Below is a small trained network, with its code and all its weights. Each question gives an input and a class and asks what happens when units are switched off, that is, made to give their printed mean instead of their output.

import numpy as np


def w(rows, s, z=0):
    codes = np.array(rows[::2]) - 128.0
    scale = np.full(codes.shape[1], s)
    scale[-1] = z or s
    return codes * scale


def norm(h):
    return h / np.sqrt((h * h).mean(-1, keepdims=True) + 1e-5)


def f(y):
    return y / 2 * (1 + np.tanh(0.7978845608 * (y + 0.044715 * y**3)))


def log_softmax(a):
    a = a - a.max(-1, keepdims=True)
    return a - np.log(np.exp(a).sum(-1, keepdims=True))


def net(x, mask):
    res = np.array(x, float).reshape(1, 2) / 4 @ E
    u = 0
    for l in range(2):
        y = f(norm(res) @ A[l][:, :-1].T + A[l][:, -1])
        res = res + np.where(mask[u : u + 7], y, B[l][:, -1]) @ B[l][:, :-1]
        u += 7
    return log_softmax(norm(res)[-1] @ U[:, :-1].T + U[:, -1])


A, B = {}, {}
E = w([
[180,120,254,90,149,170,108,233,157,80],'x0',
[85,65,163,114,60,186,105,137,160,207],'x1',
],0.0066)
A[0] = w([
[111,193,89,114,218,145,203,111,85,92,115],'0.n1',
[69,117,152,83,198,136,56,160,207,40,39],'0.n2',
[3,212,203,61,225,251,3,228,142,154,44],'0.n3',
[33,150,98,200,37,170,143,56,100,183,74],'0.n4',
[95,59,135,165,85,184,141,47,113,150,160],'0.n5',
[49,93,146,114,3,112,153,39,151,212,4],'0.n6',
[175,136,15,171,61,129,96,38,113,109,128],'0.n7',
],0.0036,0.0037)
B[0] = w([
[83,168,192,187,170,118,78,118,156,198,194],'0.n1',
[128,28,119,155,83,251,23,155,83,147,136],'0.n2',
[254,53,112,141,176,101,100,127,64,85,238],'0.n3',
[133,43,140,96,144,137,50,188,97,103,251],'0.n4',
[143,170,120,80,202,102,167,158,195,168,236],'0.n5',
[150,174,145,156,179,108,139,66,119,113,233],'0.n6',
[103,85,181,70,106,164,166,173,166,91,246],'0.n7',
],0.0067,0.0027)
A[1] = w([
[145,157,97,162,147,87,121,123,84,65,84],'1.n1',
[172,88,89,176,152,179,67,40,49,176,77],'1.n2',
[90,145,182,118,179,147,99,188,139,118,115],'1.n3',
[102,47,2,124,89,128,136,44,92,160,147],'1.n4',
[132,96,146,149,89,197,99,94,157,240,3],'1.n5',
[98,78,164,94,108,146,123,119,157,176,68],'1.n6',
[188,112,131,50,129,128,115,113,109,103,137],'1.n7',
],0.0089,0.0038)
B[1] = w([
[174,169,138,147,194,105,66,56,87,95,186],'1.n1',
[43,209,155,100,243,84,213,48,191,154,139],'1.n2',
[62,84,71,114,59,131,194,104,164,196,220],'1.n3',
[153,39,197,79,12,220,129,255,175,163,254],'1.n4',
[158,254,33,218,253,56,72,12,57,43,200],'1.n5',
[155,230,126,185,192,49,138,72,66,40,219],'1.n6',
[68,147,91,119,65,128,128,133,146,153,205],'1.n7',
],0.0078,0.0061)
U = w([
[200,35,168,58,30,193,65,208,177,72,239],'0',
[212,225,74,221,193,43,49,8,85,40,136],'1',
[35,119,83,59,136,58,192,46,226,185,156],'2',
[130,126,143,187,179,199,172,148,42,165,2],'3',
],0.012,0.0072)

Each question gives the input, the list of numbers given to net, and the class t.
The units are the neurons (one row each of A and B). Each row of codes is followed by its name. A weight is (code - 128) times the scale printed after its matrix; where a second scale follows, it is the last column's (A, B and U).
mask holds one flag per neuron, layer by layer. A switched-off neuron (its flag False) gives its mean, the last column of its row in B, instead of its output. The means were averaged over made-up inputs and are rounded, as every weight is.
A unit's drop is (log p(t) with every unit on - log p(t) with that unit switched off) / (log p(t) with every unit on - log p(t) with every unit switched off).
The circuit of an input: a set's keep is (log p(t) with only the set's units on - log p(t) with every unit switched off) / (log p(t) with every unit on - log p(t) with every unit switched off). Starting from the 12 units with the biggest drops (on a tie, the unit counted first), units are removed one at a time, each time the one whose removal leaves the highest keep (on an exact tie, the one counted first), for as long as the keep stays at least 0.8.
circuit, biggest first: the units of the circuit, biggest drop first
top k neurons: the k neurons with the biggest drops, biggest first
top k neurons in layer l: the k neurons of layer l with the biggest drops, biggest first
drop when u is switched off: that unit's drop, to one decimal
input [8,-8], class 0: top 2 neurons : (1.n5; 1.n6)
input [1,1], class 2: top 2 neurons : (1.n2; 0.n3)
input [0,0], class 2: circuit, biggest first : (1.n4; 1.n5)
input [-7,-5], class 0: top neuron in layer 1 : (1.n4)
input [-5,5], class 0: top 4 neurons : (1.n4; 0.n1; 0.n2; 1.n1)
input [-6,-6], class 0: top 4 neurons : (1.n4; 0.n6; 1.n5; 0.n7)
input [-3,1], class 2: top 3 neurons in layer 0 : (0.n7; 0.n5; 0.n3)
input [1,-3], class 2: top 2 neurons in layer 1 : (1.n3; 1.n5)
input [-3,-2], class 2: top 2 neurons in layer 0 : (0.n7; 0.n1)
input [3,3], class 2: top 2 neurons in layer 1 : (1.n2; 1.n4)
input [3,2], class 2: top 2 neurons : (1.n2; 0.n7)
input [4,5], class 1: top 2 neurons : (1.n4; 0.n4)
input [2,-2], class 2: top 2 neurons in layer 0 : (0.n2; 0.n7)
input [2,1], class 2: top neuron : (1.n2)
input [-6,5], class 0: top 2 neurons : (1.n4; 0.n1)
input [-8,-4], class 0: drop when 1.n4 is switched off : 0.9
input [-4,8], class 1: drop when 1.n5 is switched off : 1.4
input [-1,-2], class 2: drop when 1.n4 is switched off : 0.1
